Below is a small trained network, with its code and all its weights. Each question gives an input and a target symbol and asks what happens when units are switched off, that is, made to give their printed mean instead of their output.

import numpy as np


def w(rows, s, z=0):
    codes = np.array(rows[::2]) - 128.0
    scale = np.full(codes.shape[1], s)
    scale[-1] = z or s
    return codes * scale


def f(y):
    return y / 2 * (1 + np.tanh(0.7978845608 * (y + 0.044715 * y**3)))


def softmax(a):
    e = np.exp(a - a.max(-1, keepdims=True))
    return e / e.sum(-1, keepdims=True)


def log_softmax(a):
    a = a - a.max(-1, keepdims=True)
    return a - np.log(np.exp(a).sum(-1, keepdims=True))


def net(x, mask):
    ids = ['αβεζθλμξπσφω'.index(c) for c in x.split()]
    T = len(ids)
    res = E[ids] + P[:T]
    u = 0
    for l in range(2):
        r = res
        for j in range(2):
            rows = slice(3 * j, 3 * j + 3)
            q, k, v = (r @ M[l][rows].T for M in (Q, K, V))
            z = softmax(np.where(np.tri(T) > 0, q @ k.T / 3**0.5, -1e9)) @ v
            o = O[l][rows]
            res = res + np.where(mask[u + j], z, o[:, -1]) @ o[:, :-1]
        u += 2
        y = f(res @ A[l][:, :-1].T + A[l][:, -1])
        res = res + np.where(mask[u : u + 4], y, B[l][:, -1]) @ B[l][:, :-1]
        u += 4
    return log_softmax(res[-1] @ U[:, :-1].T + U[:, -1])


Q, K, V, O, A, B = {}, {}, {}, {}, {}, {}
E = w([
[153,152,106,135,183,45,104,149],'α',
[100,105,33,82,100,93,163,205],'β',
[190,120,131,87,107,64,36,117],'ε',
[150,158,74,46,118,114,74,174],'ζ',
[115,198,91,81,167,83,77,202],'θ',
[148,129,48,95,189,147,184,177],'λ',
[128,175,120,47,143,97,157,15],'μ',
[159,110,83,31,149,212,249,54],'ξ',
[120,170,148,202,194,174,210,222],'π',
[109,161,116,91,73,250,136,184],'σ',
[91,122,228,141,69,166,86,146],'φ',
[253,65,101,184,148,173,51,165],'ω',
],0.018)
P = w([
[232,159,113,78,85,51,195,174],'0',
[137,67,162,47,122,68,182,204],'1',
[251,186,99,110,100,95,179,178],'2',
[116,79,145,73,147,105,167,186],'3',
[241,185,84,143,116,126,158,150],'4',
[102,91,136,102,159,142,149,159],'5',
[229,173,73,172,124,157,135,109],'6',
[85,97,127,127,179,175,122,128],'7',
[215,165,61,202,136,184,108,65],'8',
[68,103,120,147,196,220,102,97],'9',
[200,157,47,235,154,210,85,41],'10',
[96,72,136,114,170,152,136,149],'11',
],0.015)
Q[0] = w([
[154,174,57,181,109,106,148,113],'0.h0',
[88,121,96,131,121,110,86,148],'0.h0',
[133,146,150,141,154,76,107,129],'0.h0',
[236,249,80,129,119,152,126,129],'0.h1',
[76,75,142,135,157,85,141,109],'0.h1',
[80,97,197,161,91,122,99,115],'0.h1',
],0.014)
K[0] = w([
[113,146,105,169,110,181,110,61],'0.h0',
[123,122,82,139,149,92,168,76],'0.h0',
[93,148,41,39,163,186,115,139],'0.h0',
[75,167,122,251,95,209,70,66],'0.h1',
[134,143,141,86,138,55,165,160],'0.h1',
[178,135,193,64,101,95,154,134],'0.h1',
],0.011)
V[0] = w([
[172,155,199,143,157,109,119,77],'0.h0',
[165,137,118,67,138,142,155,166],'0.h0',
[102,159,100,109,104,182,142,93],'0.h0',
[110,134,155,160,101,254,80,123],'0.h1',
[138,126,37,127,118,135,122,88],'0.h1',
[166,96,153,207,75,137,159,168],'0.h1',
],0.006)
O[0] = w([
[142,145,108,162,43,75,120,63,104],'0.h0',
[162,32,150,106,147,79,77,82,253],'0.h0',
[165,204,154,59,156,125,167,157,96],'0.h0',
[186,245,255,95,119,163,156,212,58],'0.h1',
[98,89,111,70,207,173,96,170,137],'0.h1',
[182,186,239,74,61,79,181,52,171],'0.h1',
],0.0056,0.0067)
A[0] = w([
[93,78,89,108,33,188,118,139,252],'0.n0',
[1,121,122,73,175,100,119,135,88],'0.n1',
[121,96,161,119,137,179,163,80,132],'0.n2',
[22,113,188,217,163,63,134,143,106],'0.n3',
],0.0091,0.0035)
B[0] = w([
[117,171,162,81,249,81,126,128,207],'0.n0',
[109,188,156,198,50,121,157,141,255],'0.n1',
[127,116,132,132,147,111,167,96,175],'0.n2',
[189,118,208,126,109,99,130,111,186],'0.n3',
],0.015,0.0051)
Q[1] = w([
[222,221,63,156,167,95,147,108],'1.h0',
[178,84,172,140,189,114,111,107],'1.h0',
[84,65,85,151,190,92,73,111],'1.h0',
[152,163,65,149,107,98,119,58],'1.h1',
[4,42,203,114,83,134,148,95],'1.h1',
[75,71,62,124,84,157,107,118],'1.h1',
],0.013)
K[1] = w([
[115,163,159,190,166,251,82,67],'1.h0',
[145,108,144,160,164,171,183,132],'1.h0',
[96,145,79,87,112,100,202,157],'1.h0',
[165,143,153,199,160,149,173,95],'1.h1',
[135,95,96,89,92,15,179,208],'1.h1',
[143,104,78,84,100,74,228,111],'1.h1',
],0.012)
V[1] = w([
[195,6,186,94,90,118,45,81],'1.h0',
[120,58,86,147,172,224,189,138],'1.h0',
[31,228,158,86,96,161,221,66],'1.h0',
[186,64,156,174,224,158,167,254],'1.h1',
[167,162,109,255,164,120,221,63],'1.h1',
[151,160,122,26,159,109,230,33],'1.h1',
],0.0055)
O[1] = w([
[142,164,171,205,146,203,129,85,72],'1.h0',
[208,47,171,83,160,92,167,141,144],'1.h0',
[135,139,95,33,23,98,125,196,110],'1.h0',
[113,48,170,211,101,97,142,255,253],'1.h1',
[115,32,135,100,53,13,193,100,178],'1.h1',
[128,78,174,53,69,210,137,112,215],'1.h1',
],0.0081,0.0072)
A[1] = w([
[2,103,152,121,177,103,13,92,253],'1.n0',
[36,169,250,105,118,111,210,143,22],'1.n1',
[186,127,86,110,146,141,194,123,2],'1.n2',
[122,23,142,86,208,128,55,129,40],'1.n3',
],0.0082,0.0052)
B[1] = w([
[23,95,211,81,115,71,74,146,195],'1.n0',
[150,159,67,182,184,149,51,31,254],'1.n1',
[228,182,135,68,22,86,77,121,176],'1.n2',
[110,147,68,161,28,252,79,145,207],'1.n3',
],0.012,0.0083)
U = w([
[67,125,86,158,95,139,161,66,118],'α',
[106,101,194,100,83,157,138,115,101],'β',
[129,139,67,164,109,144,102,148,68],'ε',
[108,252,144,170,56,124,126,139,110],'ζ',
[120,156,89,121,170,93,103,138,114],'θ',
[154,141,95,84,163,126,117,86,129],'λ',
[114,146,115,109,164,163,105,132,110],'μ',
[149,139,168,114,130,113,73,106,46],'ξ',
[158,119,153,133,194,148,153,99,166],'π',
[59,79,110,90,165,181,233,132,254],'σ',
[137,120,197,134,80,74,160,141,135],'φ',
[138,168,254,61,141,141,147,177,157],'ω',
],0.01,0.0099)

Each question gives the input, a string of symbols that net reads in full, and the target symbol t.
The units are the heads (3 rows each of Q, K, V and O) and the neurons (one row each of A and B). Each row of codes is followed by its name. A weight is (code - 128) times the scale printed after its matrix; where a second scale follows, it is the last column's (O, A, B and U).
mask holds one flag per unit, layer by layer, with each layer's heads first. A switched-off unit (its flag False) gives its mean, the last column of its rows in O or B, instead of its output. The means were averaged over made-up inputs and are rounded, as every weight is.
A unit's drop is (log p(t) with every unit on - log p(t) with that unit switched off) / (log p(t) with every unit on - log p(t) with every unit switched off).
The circuit of an input: a set's keep is (log p(t) with only the set's units on - log p(t) with every unit switched off) / (log p(t) with every unit on - log p(t) with every unit switched off). Starting from all 12 units, units are removed one at a time, each time the one whose removal leaves the highest keep (on an exact tie, the one counted first), for as long as the keep stays at least 0.8.
units of the circuit, in order: the units of the circuit, biggest drop first
top k neurons: the k neurons with the biggest drops, biggest first
top k neurons in layer l: the k neurons of layer l with the biggest drops, biggest first
which heads matter: for each layer, one digit per head in row order, 1 if its drop is at least 0.15 and else 0, layers parted by /
input π β ζ ε ζ π ξ, target φ: which heads matter	00 / 01
input ζ π π λ π π ω ξ θ, target π: which heads matter	01 / 10
input π ζ β, target φ: units of the circuit, in order	1.h1
input ω π σ ω π ξ π λ ξ θ, target ζ: which heads matter	00 / 00
input ω π ξ λ β β λ λ ω ε λ, target π: which heads matter	01 / 10
input σ λ ξ, target ω: which heads matter	00 / 01
input θ μ ζ π π ε θ, target φ: which heads matter	01 / 01
input α μ λ ζ λ λ θ π ω μ π, target π: top 2 neurons	0.n1, 1.n3
input ζ ω ζ ω, target ε: top 2 neurons in layer 0	0.n1, 0.n3
input θ σ α φ σ θ σ ξ ζ α λ, target ε: top 2 neurons	1.n3, 0.n1
input μ μ σ λ β λ μ π π θ φ, target ζ: units of the circuit, in order	0.h1, 1.h0
input ω σ σ φ ζ ε σ, target ω: units of the circuit, in order	0.h1, 0.n0
input θ α μ, target λ: units of the circuit, in order	1.h1, 0.h1
input φ α λ λ μ ε α π μ σ, target μ: units of the circuit, in order	1.n1, 0.n0, 1.n3
input β μ π ζ ε λ β ζ, target ω: top 4 neurons	1.n0, 0.n1, 1.n1, 0.n0
input σ π μ, target ω: units of the circuit, in order	0.n1, 0.h1, 1.n1, 1.h1
input π ξ β λ λ λ λ π λ π β β, target θ: units of the circuit, in order	0.n0, 0.n1, 1.n1, 0.h1
input β π φ π ζ, target ζ: units of the circuit, in order	1.h0
input ζ ε φ π π σ μ λ θ ξ, target λ: top 2 neurons	1.n2, 0.n2
input ω α π ζ π μ ε ε π π α, target φ: which heads matter	01 / 01
input π μ β θ μ, target λ: top 2 neurons in layer 1	1.n2, 1.n0
input σ ε λ λ π π π μ α π π φ, target ξ: top 2 neurons	1.n1, 1.n0
input σ λ λ λ μ α ξ, target β: top neuron in layer 1	1.n2
